Below are the code and all the weights of a small trained network. Each question names an input and a target symbol and asks about switching units off, where a switched-off unit gives its printed mean instead of its output.

import numpy as np


def w(rows, s, z=0):
    codes = np.array(rows[::2]) - 128.0
    scale = np.full(codes.shape[1], s)
    scale[-1] = z or s
    return codes * scale


def norm(h):
    return h / np.sqrt((h * h).mean(-1, keepdims=True) + 1e-5)


def f(y):
    return y / 2 * (1 + np.tanh(0.7978845608 * (y + 0.044715 * y**3)))


def softmax(a):
    e = np.exp(a - a.max(-1, keepdims=True))
    return e / e.sum(-1, keepdims=True)


def log_softmax(a):
    a = a - a.max(-1, keepdims=True)
    return a - np.log(np.exp(a).sum(-1, keepdims=True))


def net(x, mask):
    ids = ['ΘΛΣΨΩαβδεζημπτφ'.index(c) for c in x.split()]
    T = len(ids)
    res = E[ids] + P[:T]
    u = 0
    for l in range(2):
        r = norm(res)
        for j in range(2):
            rows = slice(2 * j, 2 * j + 2)
            q, k, v = (r @ M[l][rows].T for M in (Q, K, V))
            z = softmax(np.where(np.tri(T) > 0, q @ k.T / 2**0.5, -1e9)) @ v
            o = O[l][rows]
            res = res + np.where(mask[u + j], z, o[:, -1]) @ o[:, :-1]
        u += 2
        y = f(norm(res) @ A[l][:, :-1].T + A[l][:, -1])
        res = res + np.where(mask[u : u + 8], y, B[l][:, -1]) @ B[l][:, :-1]
        u += 8
    return log_softmax(norm(res)[-1] @ U[:, :-1].T + U[:, -1])


Q, K, V, O, A, B = {}, {}, {}, {}, {}, {}
E = w([
[133,107,158,117,153],'Θ',
[126,35,188,243,115],'Λ',
[221,196,118,189,105],'Σ',
[132,103,158,116,151],'Ψ',
[84,141,219,181,7],'Ω',
[132,111,154,120,150],'α',
[128,102,156,116,153],'β',
[130,107,160,120,155],'δ',
[130,96,155,111,151],'ε',
[144,115,158,120,136],'ζ',
[157,217,74,67,97],'η',
[180,39,77,193,207],'μ',
[212,162,169,254,70],'π',
[150,208,141,172,37],'τ',
[131,109,157,118,146],'φ',
],0.014)
P = w([
[227,52,247,18,74],'0',
[68,157,138,158,208],'1',
[231,90,178,63,70],'2',
[85,150,131,171,183],'3',
[206,91,134,77,69],'4',
[93,147,121,175,164],'5',
[176,90,96,89,69],'6',
[91,143,107,174,151],'7',
[141,94,60,106,76],'8',
[72,139,105,180,148],'9',
[170,100,67,96,83],'10',
],0.012)
Q[0] = w([
[164,174,78,2,93],'L0H0',
[155,58,149,143,138],'L0H0',
[141,108,67,84,78],'L0H1',
[141,79,172,51,146],'L0H1',
],0.0093)
K[0] = w([
[120,149,218,62,231],'L0H0',
[107,134,71,145,156],'L0H0',
[162,189,174,2,154],'L0H1',
[108,122,168,210,180],'L0H1',
],0.0063)
V[0] = w([
[150,2,91,161,228],'L0H0',
[248,80,24,82,241],'L0H0',
[125,253,142,149,165],'L0H1',
[175,36,239,201,91],'L0H1',
],0.0043)
O[0] = w([
[125,149,146,32,76,188],'L0H0',
[244,193,151,33,239,164],'L0H0',
[73,89,50,44,177,106],'L0H1',
[36,206,253,137,78,255],'L0H1',
],0.0048,0.0028)
A[0] = w([
[82,167,150,79,131,173],'L0N0',
[63,140,116,197,125,106],'L0N1',
[141,64,148,144,42,44],'L0N2',
[74,123,122,153,166,71],'L0N3',
[145,139,147,186,183,101],'L0N4',
[164,60,145,113,16,2],'L0N5',
[118,1,135,63,182,69],'L0N6',
[163,144,82,74,169,130],'L0N7',
],0.0097,0.0077)
B[0] = w([
[145,115,178,183,169,254],'L0N0',
[106,103,142,82,138,204],'L0N1',
[245,110,89,65,111,185],'L0N2',
[153,188,139,126,56,155],'L0N3',
[123,121,149,82,197,203],'L0N4',
[241,120,123,32,167,251],'L0N5',
[191,204,217,129,73,227],'L0N6',
[149,97,63,2,159,198],'L0N7',
],0.009,0.0027)
Q[1] = w([
[61,164,176,76,149],'L1H0',
[186,168,73,52,2],'L1H0',
[231,94,125,166,138],'L1H1',
[88,206,117,170,204],'L1H1',
],0.0078)
K[1] = w([
[178,159,2,175,55],'L1H0',
[134,171,231,41,147],'L1H0',
[185,51,193,131,86],'L1H1',
[115,238,17,74,131],'L1H1',
],0.0089)
V[1] = w([
[119,255,136,91,84],'L1H0',
[169,159,88,219,111],'L1H0',
[166,153,146,71,155],'L1H1',
[164,156,87,132,72],'L1H1',
],0.0081)
O[1] = w([
[67,254,71,190,19,136],'L1H0',
[172,120,109,213,219,51],'L1H0',
[77,95,114,156,134,253],'L1H1',
[115,176,210,56,183,103],'L1H1',
],0.0071,0.0049)
A[1] = w([
[150,193,134,172,124,3],'L1N0',
[84,89,62,158,164,109],'L1N1',
[103,231,109,111,151,39],'L1N2',
[102,207,113,151,122,112],'L1N3',
[173,119,136,177,136,58],'L1N4',
[94,248,123,60,117,118],'L1N5',
[229,88,106,192,63,157],'L1N6',
[129,147,162,179,171,176],'L1N7',
],0.013,0.0051)
B[1] = w([
[134,122,19,119,165,120],'L1N0',
[178,191,187,127,90,144],'L1N1',
[38,73,91,71,220,154],'L1N2',
[121,167,104,76,117,159],'L1N3',
[107,125,187,218,215,120],'L1N4',
[160,127,249,149,146,205],'L1N5',
[173,187,203,24,86,253],'L1N6',
[161,119,78,114,108,212],'L1N7',
],0.011,0.0061)
U = w([
[110,66,102,86,154,81],'Θ',
[101,61,217,205,136,137],'Λ',
[139,170,46,117,189,194],'Σ',
[91,56,138,106,122,107],'Ψ',
[51,136,192,190,61,133],'Ω',
[186,157,66,25,109,111],'α',
[76,74,138,107,117,95],'β',
[88,80,115,113,133,152],'δ',
[176,148,252,114,92,101],'ε',
[185,73,62,166,96,156],'ζ',
[56,191,225,92,221,2],'η',
[224,63,147,155,236,59],'μ',
[181,195,149,226,154,179],'π',
[55,228,101,125,98,131],'τ',
[82,89,80,116,76,164],'φ',
],0.018,0.0073)

Each question gives the input, a string of symbols that net reads in full, and the target symbol t.
The units are the heads (2 rows each of Q, K, V and O) and the neurons (one row each of A and B). Each row of codes is followed by its name. A weight is (code - 128) times the scale printed after its matrix; where a second scale follows, it is the last column's (O, A, B and U).
mask holds one flag per unit, layer by layer, with each layer's heads first. A switched-off unit (its flag False) gives its mean, the last column of its rows in O or B, instead of its output. The means were averaged over made-up inputs and are rounded, as every weight is.
A unit's drop is (log p(t) with every unit on - log p(t) with that unit switched off) / (log p(t) with every unit on - log p(t) with every unit switched off).
The circuit of an input: a set's keep is (log p(t) with only the set's units on - log p(t) with every unit switched off) / (log p(t) with every unit on - log p(t) with every unit switched off). Starting from the 12 units with the biggest drops (on a tie, the unit counted first), units are removed one at a time, each time the one whose removal leaves the highest keep (on an exact tie, the one counted first), for as long as the keep stays at least 0.8.
circuit, biggest first: the units of the circuit, biggest drop first
top k neurons: the k neurons with the biggest drops, biggest first
k most important neurons of layer l: the k neurons of layer l with the biggest drops, biggest first
which heads matter: for each layer, one digit per head in row order, 1 if its drop is at least 0.15 and else 0, layers parted by /
input α ζ Θ φ, target φ: which heads matter -> 01 / 11
input η ε μ η π δ, target π: most important neuron of layer 0 -> [L0N7]
input Ω τ ζ φ ε α Λ ζ, target Λ: top 3 neurons -> [L1N6; L0N1; L0N5]
input Ψ ζ Ψ ζ, target ζ: 2 most important neurons of layer 0 -> [L0N0; L0N3]
input Ψ ζ φ α φ ζ Ψ ζ, target ζ: 4 most important neurons of layer 0 -> [L0N0; L0N6; L0N7; L0N5]
input Λ Θ δ τ η φ, target η: circuit, biggest first -> [L1N2; L1H0]
input ζ ζ η τ Σ Θ, target Σ: which heads matter -> 00 / 10
input μ η Ψ η η Θ Λ η Ψ δ, target η: which heads matter -> 00 / 01
input ζ ζ ζ Θ η ζ μ μ Λ, target α: circuit, biggest first -> [L0N2; L1N5]
input Θ μ ζ β ζ Ψ, target μ: 2 most important neurons of layer 0 -> [L0N0; L0N1]
input ζ Λ ε α, target Λ: which heads matter -> 01 / 10
input ε Ψ ζ α, target α: circuit, biggest first -> [L1N7; L1N5; L1H1]
input α α ζ η, target η: circuit, biggest first -> [L1N5; L1N2]
input μ η η α ζ β μ ζ π Θ, target π: circuit, biggest first -> [L1H0; L0N6; L1N1; L1N6]
input π ζ μ α, target μ: top 2 neurons -> [L1N7; L1N6]
input β η ζ ζ μ, target ε: circuit, biggest first -> [L1N6]
input Θ Ψ μ Λ Ω η π ζ, target π: 4 most important neurons of layer 1 -> [L1N6; L1N7; L1N2; L1N1]
input φ φ τ φ α Σ ζ η η Ψ, target η: circuit, biggest first -> [L1N2; L1H0]
input β α ζ Θ τ φ, target τ: which heads matter -> 10 / 10
input τ Ψ Ω μ Λ η ζ ζ μ ζ, target μ: circuit, biggest first -> [L1H0]
input ζ ζ μ η δ ζ α φ α ζ, target η: which heads matter -> 01 / 11
input α ζ φ α μ Ω ζ Ψ η φ, target η: top 2 neurons -> [L1N5; L1N2]
input β Ω ζ α, target Ω: which heads matter -> 10 / 00
input Ψ π Λ β ζ ε ζ ζ, target Λ: 2 most important neurons of layer 0 -> [L0N1; L0N4]
input μ τ ε ζ ε φ φ Ψ, target τ: which heads matter -> 00 / 11
input ζ Ψ η ζ η δ η δ, target η: which heads matter -> 00 / 00
input μ τ δ δ ζ Ψ, target τ: which heads matter -> 10 / 10
input τ δ ζ Ψ Λ Ψ, target Λ: which heads matter -> 00 / 10
input α β ζ Ψ Ω π, target π: circuit, biggest first -> [L1N0]
input η Λ η α μ Ψ ζ ζ Θ ε, target μ: which heads matter -> 10 / 10
